Below is a small trained network, with its code and all its weights. Each question gives an input and a class and asks what happens when units are switched off, that is, made to give their printed mean instead of their output.

import numpy as np


def w(rows, s, z=0):
    codes = np.array(rows[::2]) - 128.0
    scale = np.full(codes.shape[1], s)
    scale[-1] = z or s
    return codes * scale


def norm(h):
    return h / np.sqrt((h * h).mean(-1, keepdims=True) + 1e-5)


def f(y):
    return y / 2 * (1 + np.tanh(0.7978845608 * (y + 0.044715 * y**3)))


def log_softmax(a):
    a = a - a.max(-1, keepdims=True)
    return a - np.log(np.exp(a).sum(-1, keepdims=True))


def net(x, mask):
    res = np.array(x, float).reshape(1, 4) / 4 @ E
    u = 0
    for l in range(3):
        y = f(norm(res) @ A[l][:, :-1].T + A[l][:, -1])
        res = res + np.where(mask[u : u + 5], y, B[l][:, -1]) @ B[l][:, :-1]
        u += 5
    return log_softmax(norm(res)[-1] @ U[:, :-1].T + U[:, -1])


A, B = {}, {}
E = w([
[149,184,215,64,182,162],'x0',
[127,145,101,195,113,172],'x1',
[147,106,136,132,254,119],'x2',
[43,147,85,135,150,126],'x3',
],0.0088)
A[0] = w([
[173,118,120,233,136,211,84],'0.n0',
[110,158,169,124,81,91,129],'0.n1',
[129,137,135,93,185,105,6],'0.n2',
[121,150,109,212,90,130,77],'0.n3',
[57,74,255,144,178,165,197],'0.n4',
],0.0076,0.0019)
B[0] = w([
[83,86,198,184,98,18,240],'0.n0',
[168,127,136,158,203,71,178],'0.n1',
[71,220,208,228,68,141,157],'0.n2',
[66,140,170,2,142,163,227],'0.n3',
[152,60,6,81,127,90,253],'0.n4',
],0.0065,0.0024)
A[1] = w([
[162,254,141,91,147,183,99],'1.n0',
[180,201,173,132,230,87,253],'1.n1',
[108,162,157,230,125,234,139],'1.n2',
[101,59,126,170,64,161,164],'1.n3',
[120,18,55,218,88,102,70],'1.n4',
],0.0073,0.0038)
B[1] = w([
[190,102,43,102,180,244,172],'1.n0',
[111,42,76,159,118,105,253],'1.n1',
[65,85,236,2,91,48,146],'1.n2',
[243,129,119,61,249,164,192],'1.n3',
[115,74,104,83,148,168,225],'1.n4',
],0.0088,0.0055)
A[2] = w([
[2,228,51,121,176,151,123],'2.n0',
[141,219,92,74,18,158,185],'2.n1',
[134,166,128,92,77,167,155],'2.n2',
[104,30,67,152,128,139,129],'2.n3',
[99,42,158,93,154,97,253],'2.n4',
],0.0081,0.0024)
B[2] = w([
[244,60,206,147,86,142,189],'2.n0',
[100,148,123,179,185,59,175],'2.n1',
[118,71,68,152,212,103,147],'2.n2',
[157,199,134,127,169,126,248],'2.n3',
[80,151,156,109,41,133,255],'2.n4',
],0.011,0.0074)
U = w([
[222,30,174,155,114,158,160],'0',
[141,75,27,67,194,243,161],'1',
[101,85,73,181,249,70,145],'2',
[23,96,171,57,66,103,147],'3',
[145,190,134,143,94,197,117],'4',
[64,206,119,182,129,226,2],'5',
[69,210,113,215,110,225,22],'6',
[89,254,131,195,141,211,8],'7',
],0.011,0.0089)

Each question gives the input, the list of numbers given to net, and the class t.
The units are the neurons (one row each of A and B). Each row of codes is followed by its name. A weight is (code - 128) times the scale printed after its matrix; where a second scale follows, it is the last column's (A, B and U).
mask holds one flag per neuron, layer by layer. A switched-off neuron (its flag False) gives its mean, the last column of its row in B, instead of its output. The means were averaged over made-up inputs and are rounded, as every weight is.
A unit's drop is (log p(t) with every unit on - log p(t) with that unit switched off) / (log p(t) with every unit on - log p(t) with every unit switched off).
The circuit of an input: a set's keep is (log p(t) with only the set's units on - log p(t) with every unit switched off) / (log p(t) with every unit on - log p(t) with every unit switched off). Starting from the 12 units with the biggest drops (on a tie, the unit counted first), units are removed one at a time, each time the one whose removal leaves the highest keep (on an exact tie, the one counted first), for as long as the keep stays at least 0.8.
units of the circuit, in order: the units of the circuit, biggest drop first
unit that matters most: the unit with the biggest drop
k most important neurons: the k neurons with the biggest drops, biggest first
top k neurons in layer l: the k neurons of layer l with the biggest drops, biggest first
input [-4,4,3,4], class 0: units of the circuit, in order => (2.n0, 1.n1)
input [-8,0,-3,1], class 1: 2 most important neurons => (1.n3, 1.n4)
input [-5,-4,-5,5], class 0: 3 most important neurons => (2.n0, 1.n1, 1.n2)
input [-6,-7,-7,8], class 0: 3 most important neurons => (2.n0, 1.n2, 1.n1)
input [-5,4,3,3], class 1: units of the circuit, in order => (1.n4)
input [3,5,-7,-2], class 2: units of the circuit, in order => (2.n1, 2.n2)
input [0,-5,2,1], class 3: 2 most important neurons => (1.n0, 0.n4)
input [-5,4,-2,6], class 0: units of the circuit, in order => (2.n0, 1.n1)
input [-7,7,-6,-1], class 1: units of the circuit, in order => (1.n3, 1.n4)
input [-7,7,-8,7], class 2: top 4 neurons in layer 2 => (2.n1, 2.n4, 2.n2, 2.n3)
input [-3,-8,7,2], class 3: 2 most important neurons => (2.n4, 1.n0)
input [-1,5,-4,-4], class 3: 2 most important neurons => (1.n2, 0.n4)
input [3,2,7,-4], class 2: top 2 neurons in layer 1 => (1.n1, 1.n3)
input [-6,5,-4,0], class 1: unit that matters most => 1.n3
input [8,-4,1,4], class 1: 3 most important neurons => (1.n0, 0.n0, 1.n1)
input [0,-8,7,7], class 3: units of the circuit, in order => (2.n4, 1.n3)
input [4,5,-6,-5], class 2: 2 most important neurons => (2.n1, 2.n2)
input [-4,-5,1,1], class 3: 4 most important neurons => (1.n0, 2.n4, 2.n2, 0.n4)
input [-8,4,6,8], class 0: top 2 neurons in layer 1 => (1.n1, 1.n0)
input [2,-1,6,-4], class 2: units of the circuit, in order => (2.n0, 1.n1, 1.n3)
input [2,8,-3,-4], class 3: units of the circuit, in order => (1.n2)
input [-2,-6,-6,3], class 2: top 2 neurons in layer 0 => (0.n0, 0.n4)
input [0,-7,-7,-2], class 2: top 2 neurons in layer 1 => (1.n1, 1.n2)
input [-4,5,-4,-3], class 3: 3 most important neurons => (0.n4, 1.n0, 1.n2)
input [7,-3,6,-2], class 1: top 2 neurons in layer 2 => (2.n0, 2.n1)
input [8,1,-7,-2], class 1: 2 most important neurons => (1.n0, 0.n0)
input [-7,2,-5,0], class 1: most important neuron => (1.n3)
input [8,7,0,8], class 0: top 3 neurons in layer 1 => (1.n3, 1.n4, 1.n2)
input [6,4,2,-3], class 1: 3 most important neurons => (1.n0, 0.n4, 2.n0)
input [-6,-3,5,-1], class 1: 2 most important neurons => (1.n4, 2.n1)
